Here is a tiny trained network, its code and every weight. The questions are about switching its units off for an input and a target symbol, where a switched-off unit gives its printed mean instead of its output.

import numpy as np


def w(rows, s, z=0):
    codes = np.array(rows[::2]) - 128.0
    scale = np.full(codes.shape[1], s)
    scale[-1] = z or s
    return codes * scale


def f(y):
    return np.maximum(y, 0)


def softmax(a):
    e = np.exp(a - a.max(-1, keepdims=True))
    return e / e.sum(-1, keepdims=True)


def log_softmax(a):
    a = a - a.max(-1, keepdims=True)
    return a - np.log(np.exp(a).sum(-1, keepdims=True))


def net(x, mask):
    ids = ['ΔΠΦΨαεζμξω'.index(c) for c in x.split()]
    T = len(ids)
    res = E[ids] + P[:T]
    u = 0
    for l in range(3):
        q, k, v = (res @ M[l].T for M in (Q, K, V))
        z = softmax(np.where(np.tri(T) > 0, q @ k.T / 3**0.5, -1e9)) @ v
        res = res + np.where(mask[u], z, O[l][:, -1]) @ O[l][:, :-1]
        u += 1
        y = f(res @ A[l][:, :-1].T + A[l][:, -1])
        res = res + np.where(mask[u : u + 4], y, B[l][:, -1]) @ B[l][:, :-1]
        u += 4
    return log_softmax(res[-1] @ U[:, :-1].T + U[:, -1])


Q, K, V, O, A, B = {}, {}, {}, {}, {}, {}
E = w([
[101,165,38,124,156,105,215,93,115,59,27,113],'Δ',
[174,113,94,201,71,182,86,110,115,246,90,33],'Π',
[80,72,94,26,158,64,123,36,128,116,137,179],'Φ',
[31,207,169,118,177,95,133,187,96,117,138,100],'Ψ',
[223,117,169,168,143,144,167,69,139,106,76,184],'α',
[126,158,219,91,28,161,134,75,5,53,85,191],'ε',
[190,228,114,119,78,116,118,175,47,109,145,193],'ζ',
[75,240,160,226,152,189,165,121,177,75,159,66],'μ',
[68,93,63,198,51,110,205,85,186,211,84,169],'ξ',
[112,167,159,74,56,9,192,82,91,130,64,61],'ω',
],0.019)
P = w([
[118,121,122,108,116,152,89,246,96,126,56,82],'0',
[115,119,129,90,102,115,137,192,85,117,101,84],'1',
[114,126,142,91,107,126,133,148,92,129,111,110],'2',
[100,133,159,99,118,109,114,119,111,143,129,119],'3',
[98,145,157,100,117,99,118,83,127,154,150,125],'4',
[106,148,161,105,119,117,103,47,138,175,151,138],'5',
[114,153,166,107,119,128,84,29,154,205,167,145],'6',
[120,154,172,104,119,113,85,2,150,234,180,143],'7',
],0.0094)
Q[0] = w([
[103,131,156,93,145,91,186,106,127,138,129,173],'0.h0',
[163,2,70,118,162,164,93,182,180,132,201,117],'0.h0',
[170,77,131,198,157,157,125,188,216,50,207,148],'0.h0',
],0.0088)
K[0] = w([
[159,56,113,166,185,103,119,93,196,127,163,211],'0.h0',
[91,121,115,72,92,82,142,242,11,97,26,112],'0.h0',
[104,206,122,129,150,115,162,254,57,68,34,159],'0.h0',
],0.008)
V[0] = w([
[59,149,120,83,70,171,90,115,94,61,187,150],'0.h0',
[39,175,134,65,160,156,110,180,222,112,100,255],'0.h0',
[154,63,31,103,214,135,102,56,115,147,120,92],'0.h0',
],0.0044)
O[0] = w([
[86,70,62,200,98,136,98,124,34,147,186,126,4],'0.h0',
[162,95,54,74,64,127,255,108,65,178,156,119,29],'0.h0',
[78,119,63,62,154,237,57,159,231,92,168,140,102],'0.h0',
],0.007,0.0028)
A[0] = w([
[30,176,128,31,100,140,125,148,81,104,203,184,189],'0.n0',
[221,195,92,192,113,150,107,186,109,126,253,172,125],'0.n1',
[141,51,110,32,228,56,173,52,104,179,86,211,3],'0.n2',
[77,166,139,94,190,139,191,220,99,108,95,235,8],'0.n3',
],0.0045,0.0014)
B[0] = w([
[200,40,2,181,182,157,158,140,19,188,51,84,252],'0.n0',
[159,198,70,101,116,190,150,106,165,34,172,132,155],'0.n1',
[141,113,128,183,125,186,56,211,182,74,120,144,224],'0.n2',
[129,177,119,97,119,128,104,27,178,188,122,137,191],'0.n3',
],0.0079,0.0045)
Q[1] = w([
[176,101,131,190,171,145,158,53,132,134,183,72],'1.h0',
[179,90,118,144,138,82,80,141,147,174,97,183],'1.h0',
[177,2,38,29,150,75,72,198,107,134,92,138],'1.h0',
],0.0062)
K[1] = w([
[172,82,119,181,111,131,136,166,150,97,130,92],'1.h0',
[86,150,133,159,136,99,111,59,168,148,98,254],'1.h0',
[170,43,52,114,151,36,15,79,121,123,124,138],'1.h0',
],0.005)
V[1] = w([
[139,106,96,157,120,103,65,144,122,129,83,86],'1.h0',
[111,168,167,91,124,182,193,32,127,189,116,121],'1.h0',
[119,139,152,2,110,176,146,242,110,155,48,179],'1.h0',
],0.0054)
O[1] = w([
[129,176,151,103,106,58,157,67,121,130,113,158,212],'1.h0',
[71,147,162,143,129,90,143,177,194,135,71,154,250],'1.h0',
[97,102,96,1,143,74,119,117,131,118,53,128,181],'1.h0',
],0.011,0.0025)
A[1] = w([
[100,57,110,140,155,137,104,114,126,104,189,176,77],'1.n0',
[127,158,71,144,45,60,111,173,145,154,170,207,173],'1.n1',
[99,159,104,145,188,92,116,2,87,129,163,117,250],'1.n2',
[136,215,164,122,49,144,133,152,116,72,157,86,126],'1.n3',
],0.0073,0.0019)
B[1] = w([
[90,122,183,160,97,139,142,113,97,194,128,139,150],'1.n0',
[168,156,169,128,75,193,112,9,134,101,145,25,161],'1.n1',
[161,153,124,63,72,225,135,215,172,122,93,97,253],'1.n2',
[22,49,121,108,225,119,130,73,90,131,112,122,225],'1.n3',
],0.011,0.0056)
Q[2] = w([
[130,61,89,174,94,124,116,145,125,143,181,104],'2.h0',
[138,103,96,7,129,121,64,138,149,115,137,154],'2.h0',
[67,157,130,129,113,182,109,91,136,142,56,118],'2.h0',
],0.012)
K[2] = w([
[139,123,59,2,76,116,95,138,121,134,46,75],'2.h0',
[52,111,90,114,158,166,145,144,67,126,153,117],'2.h0',
[125,89,95,216,141,155,94,95,199,179,181,169],'2.h0',
],0.0097)
V[2] = w([
[221,91,157,144,176,157,64,183,127,107,135,146],'2.h0',
[150,2,142,139,58,138,136,81,225,161,124,96],'2.h0',
[51,137,89,117,103,124,26,135,125,152,113,85],'2.h0',
],0.0065)
O[2] = w([
[115,69,114,1,180,187,138,115,154,104,97,115,124],'2.h0',
[246,119,109,162,173,61,185,163,69,91,112,74,255],'2.h0',
[92,61,117,124,115,127,90,179,86,56,116,53,94],'2.h0',
],0.0097,0.0048)
A[2] = w([
[181,102,125,99,109,112,181,45,165,9,100,97,78],'2.n0',
[239,166,2,27,80,134,111,159,153,123,159,110,124],'2.n1',
[98,118,145,96,119,175,207,118,125,116,74,129,152],'2.n2',
[58,246,108,127,112,108,112,134,137,153,189,81,10],'2.n3',
],0.0058,0.0011)
B[2] = w([
[101,134,116,107,182,165,130,177,107,165,183,94,254],'2.n0',
[86,81,172,161,97,131,158,103,129,139,88,142,216],'2.n1',
[112,150,122,124,136,86,72,120,148,129,119,162,240],'2.n2',
[133,43,90,65,122,93,154,99,153,115,254,168,185],'2.n3',
],0.012,0.0094)
U = w([
[148,146,29,167,66,146,94,120,197,32,83,181,254],'Δ',
[136,157,150,115,120,175,1,175,132,101,133,61,186],'Π',
[134,75,136,117,84,192,167,132,133,125,100,114,68],'Φ',
[130,149,115,100,101,169,50,243,113,235,195,130,121],'Ψ',
[158,177,133,90,171,163,110,88,141,210,85,145,225],'α',
[109,179,179,177,71,184,54,145,103,146,90,167,107],'ε',
[181,140,106,91,90,162,71,57,122,77,157,110,128],'ζ',
[87,117,142,170,160,143,105,121,124,129,126,132,19],'μ',
[173,164,104,139,96,127,133,134,116,131,124,99,149],'ξ',
[153,78,250,104,49,88,120,68,194,91,120,92,42],'ω',
],0.005,0.0034)

Each question gives the input, a string of symbols that net reads in full, and the target symbol t.
The units are the heads (3 rows each of Q, K, V and O) and the neurons (one row each of A and B). Each row of codes is followed by its name. A weight is (code - 128) times the scale printed after its matrix; where a second scale follows, it is the last column's (O, A, B and U).
mask holds one flag per unit, layer by layer, with each layer's heads first. A switched-off unit (its flag False) gives its mean, the last column of its rows in O or B, instead of its output. The means were averaged over made-up inputs and are rounded, as every weight is.
A unit's drop is (log p(t) with every unit on - log p(t) with that unit switched off) / (log p(t) with every unit on - log p(t) with every unit switched off).
The circuit of an input: a set's keep is (log p(t) with only the set's units on - log p(t) with every unit switched off) / (log p(t) with every unit on - log p(t) with every unit switched off). Starting from the 12 units with the biggest drops (on a tie, the unit counted first), units are removed one at a time, each time the one whose removal leaves the highest keep (on an exact tie, the one counted first), for as long as the keep stays at least 0.8.
circuit, biggest first: the units of the circuit, biggest drop first
unit that matters most: the unit with the biggest drop
k most important neurons: the k neurons with the biggest drops, biggest first
k most important neurons of layer l: the k neurons of layer l with the biggest drops, biggest first
input α Ψ Φ, target Φ: circuit, biggest first : (0.h0, 2.n1, 0.n0, 1.n2)
input Ψ ξ μ μ, target ξ: circuit, biggest first : (2.h0, 0.h0)
input α α μ Ψ ω Π ε μ, target Π: 3 most important neurons : (1.n2, 2.n1, 2.n3)
input α ξ μ Δ Ψ μ Δ, target ξ: unit that matters most : 0.h0
input Ψ ζ Π Φ ζ, target Φ: 2 most important neurons of layer 1 : (1.n2, 1.n1)
input Ψ α α Δ, target α: circuit, biggest first : (2.h0, 2.n0)
input ω ε Ψ μ Ψ, target Ψ: 2 most important neurons of layer 2 : (2.n3, 2.n1)
input ζ Ψ Π Ψ ζ, target Π: circuit, biggest first : (2.h0, 0.h0)
input ε ω α μ, target μ: circuit, biggest first : (1.h0, 1.n3)
input Ψ α ω α ω, target α: circuit, biggest first : (2.h0, 1.n3, 2.n0)
input Φ α Ψ, target α: circuit, biggest first : (2.h0, 0.n3)
input ω ξ ε Π Δ Π, target Π: circuit, biggest first : (0.h0, 2.h0)
input ξ Δ μ μ ω, target ξ: 2 most important neurons : (1.n3, 1.n1)
input ζ Π ε Ψ, target Π: circuit, biggest first : (0.h0, 2.h0)
input ζ ε Δ α μ Δ ζ, target ζ: unit that matters most : 1.h0
input Δ ω α ξ Δ Π ω ω, target Π: circuit, biggest first : (0.h0, 2.h0, 2.n0)
input ξ α Ψ ω ξ Φ Ψ ω, target Φ: 2 most important neurons : (2.n1, 0.n2)
input Φ ξ Π ζ, target Π: circuit, biggest first : (0.h0, 2.h0, 1.n1)
input Ψ Φ Ψ, target Φ: 4 most important neurons : (2.n1, 0.n0, 0.n2, 1.n2)
input Δ Π ω μ Φ ε, target ε: circuit, biggest first : (2.h0, 2.n3)
input Φ Ψ ζ Φ α Δ ζ, target α: 2 most important neurons of layer 1 : (1.n2, 1.n3)
input α Φ ε, target Φ: unit that matters most : 0.h0
input α α μ α Π α ζ Ψ, target Ψ: circuit, biggest first : (2.h0, 1.n2, 2.n3)
input Φ Φ ω Δ, target Φ: 3 most important neurons : (2.n1, 1.n2, 0.n2)
input Π α α α Φ Δ Ψ, target Φ: 4 most important neurons : (2.n1, 1.n2, 0.n2, 0.n0)
input α α ξ μ, target μ: 2 most important neurons : (1.n3, 0.n0)
